Below is a small trained network, with its code and all its weights. Each question gives an input and a class and asks what happens when units are switched off, that is, made to give their printed mean instead of their output.

import numpy as np


def w(rows, s, z=0):
    codes = np.array(rows[::2]) - 128.0
    scale = np.full(codes.shape[1], s)
    scale[-1] = z or s
    return codes * scale


def f(y):
    return np.maximum(y, 0)


def log_softmax(a):
    a = a - a.max(-1, keepdims=True)
    return a - np.log(np.exp(a).sum(-1, keepdims=True))


def net(x, mask):
    res = np.array(x, float).reshape(1, 7) / 4 @ E
    y = f(res @ A[0][:, :-1].T + A[0][:, -1])
    res = res + np.where(mask, y, B[0][:, -1]) @ B[0][:, :-1]
    return log_softmax(res[-1] @ U[:, :-1].T + U[:, -1])


A, B = {}, {}
E = w([
[126,133,125,132,132,132,132,128],'x0',
[131,132,128,124,127,129,124,130],'x1',
[229,183,74,233,46,149,93,77],'x2',
[122,133,121,131,130,127,127,137],'x3',
[219,213,192,115,170,57,225,206],'x4',
[96,147,8,68,58,41,193,78],'x5',
[129,124,129,126,128,122,126,129],'x6',
],0.015)
A[0] = w([
[111,82,142,165,106,186,80,111,128],'neuron 1',
[75,78,129,112,146,136,95,111,183],'neuron 2',
[114,117,165,110,143,151,145,157,180],'neuron 3',
[176,142,97,167,118,107,126,83,69],'neuron 4',
[210,174,109,247,49,117,94,89,150],'neuron 5',
[71,100,151,149,118,168,97,81,178],'neuron 6',
[164,138,154,88,156,119,133,166,134],'neuron 7',
[158,121,61,182,91,93,118,78,121],'neuron 8',
[169,186,95,69,121,65,223,124,74],'neuron 9',
[165,155,99,76,111,72,183,158,86],'neuron 10',
[118,132,200,171,147,148,82,139,236],'neuron 11',
[94,100,118,153,131,156,47,93,223],'neuron 12',
[70,116,73,91,100,136,77,76,161],'neuron 13',
[205,180,178,169,166,89,228,177,133],'neuron 14',
[90,111,37,143,84,126,107,67,109],'neuron 15',
[88,99,104,111,105,130,119,123,159],'neuron 16',
[59,87,107,82,104,130,73,100,195],'neuron 17',
[51,107,183,59,164,108,138,142,249],'neuron 18',
[94,148,18,63,70,48,197,100,144],'neuron 19',
],0.014,0.013)
B[0] = w([
[192,103,105,133,152,132,76,121,188],'neuron 1',
[99,87,100,97,171,146,80,135,186],'neuron 2',
[80,107,140,164,177,128,173,161,170],'neuron 3',
[118,169,154,159,87,147,166,107,166],'neuron 4',
[199,188,84,188,35,191,62,136,252],'neuron 5',
[139,97,87,167,154,171,84,90,188],'neuron 6',
[126,157,169,168,158,110,165,168,170],'neuron 7',
[117,173,130,145,61,162,119,105,191],'neuron 8',
[179,174,123,144,157,55,166,86,201],'neuron 9',
[161,178,162,142,130,85,182,92,182],'neuron 10',
[171,101,144,127,179,174,121,190,207],'neuron 11',
[116,85,122,208,162,173,111,113,208],'neuron 12',
[100,92,97,93,88,169,105,108,202],'neuron 13',
[196,208,175,109,97,92,138,206,235],'neuron 14',
[86,136,137,108,66,160,144,99,200],'neuron 15',
[104,79,117,118,159,103,157,140,170],'neuron 16',
[71,67,109,70,157,135,96,100,205],'neuron 17',
[69,63,146,82,245,87,185,151,224],'neuron 18',
[95,142,87,75,61,51,192,6,239],'neuron 19',
],0.015,0.034)
U = w([
[70,42,135,169,230,165,98,144,224],'0',
[146,124,212,109,208,96,193,238,224],'1',
[32,47,80,25,131,89,131,78,12],'2',
[119,144,158,78,192,4,208,99,52],'3',
[161,92,89,242,127,199,48,113,193],'4',
[214,189,174,181,91,131,85,238,72],'5',
[57,119,64,144,10,177,120,74,74],'6',
[181,216,118,165,52,74,156,99,66],'7',
],0.012,0.011)

Each question gives the input, the list of numbers given to net, and the class t.
The units are the neurons (one row each of A and B). Each row of codes is followed by its name. A weight is (code - 128) times the scale printed after its matrix; where a second scale follows, it is the last column's (A, B and U).
mask holds one flag per neuron, in row order. A switched-off neuron (its flag False) gives its mean, the last column of its row in B, instead of its output. The means were averaged over made-up inputs and are rounded, as every weight is.
A unit's drop is (log p(t) with every unit on - log p(t) with that unit switched off) / (log p(t) with every unit on - log p(t) with every unit switched off).
The circuit of an input: a set's keep is (log p(t) with only the set's units on - log p(t) with every unit switched off) / (log p(t) with every unit on - log p(t) with every unit switched off). Starting from the 12 units with the biggest drops (on a tie, the unit counted first), units are removed one at a time, each time the one whose removal leaves the highest keep (on an exact tie, the one counted first), for as long as the keep stays at least 0.8.
units of the circuit, in order: the units of the circuit, biggest drop first
most important unit: the unit with the biggest drop
k most important neurons: the k neurons with the biggest drops, biggest first
drop of u: that unit's drop, to one decimal
input [2,-4,-4,-2,-7,0,-6], class 0: 2 most important neurons	neuron 19; neuron 12
input [1,4,8,6,0,4,-2], class 6: most important unit	neuron 14
input [7,-5,0,-6,-8,4,4], class 2: 2 most important neurons	neuron 5; neuron 17
input [4,1,2,-2,-8,0,0], class 4: 3 most important neurons	neuron 19; neuron 12; neuron 1
input [7,1,8,-8,1,0,5], class 5: 2 most important neurons	neuron 19; neuron 5
input [8,4,4,-7,-8,0,5], class 4: 3 most important neurons	neuron 19; neuron 12; neuron 1
input [5,-1,-1,-2,8,0,2], class 1: 3 most important neurons	neuron 19; neuron 14; neuron 5
input [-2,-4,0,-6,-8,7,-4], class 2: 3 most important neurons	neuron 17; neuron 5; neuron 16
input [-4,-4,-8,6,1,0,6], class 1: 2 most important neurons	neuron 19; neuron 12
input [0,-1,1,3,5,-6,2], class 5: 3 most important neurons	neuron 18; neuron 14; neuron 17
input [-3,8,-5,-3,1,7,-1], class 3: 2 most important neurons	neuron 9; neuron 10
input [-2,2,5,1,6,0,1], class 5: 2 most important neurons	neuron 19; neuron 14
input [5,-1,-1,-5,-5,-5,1], class 0: drop of neuron 11	0.0
input [4,-6,2,-7,5,0,0], class 5: units of the circuit, in order	neuron 19
input [2,8,3,1,-1,-1,0], class 4: drop of neuron 19	0.2
input [-5,0,6,-5,-8,0,2], class 4: drop of neuron 19	2.8
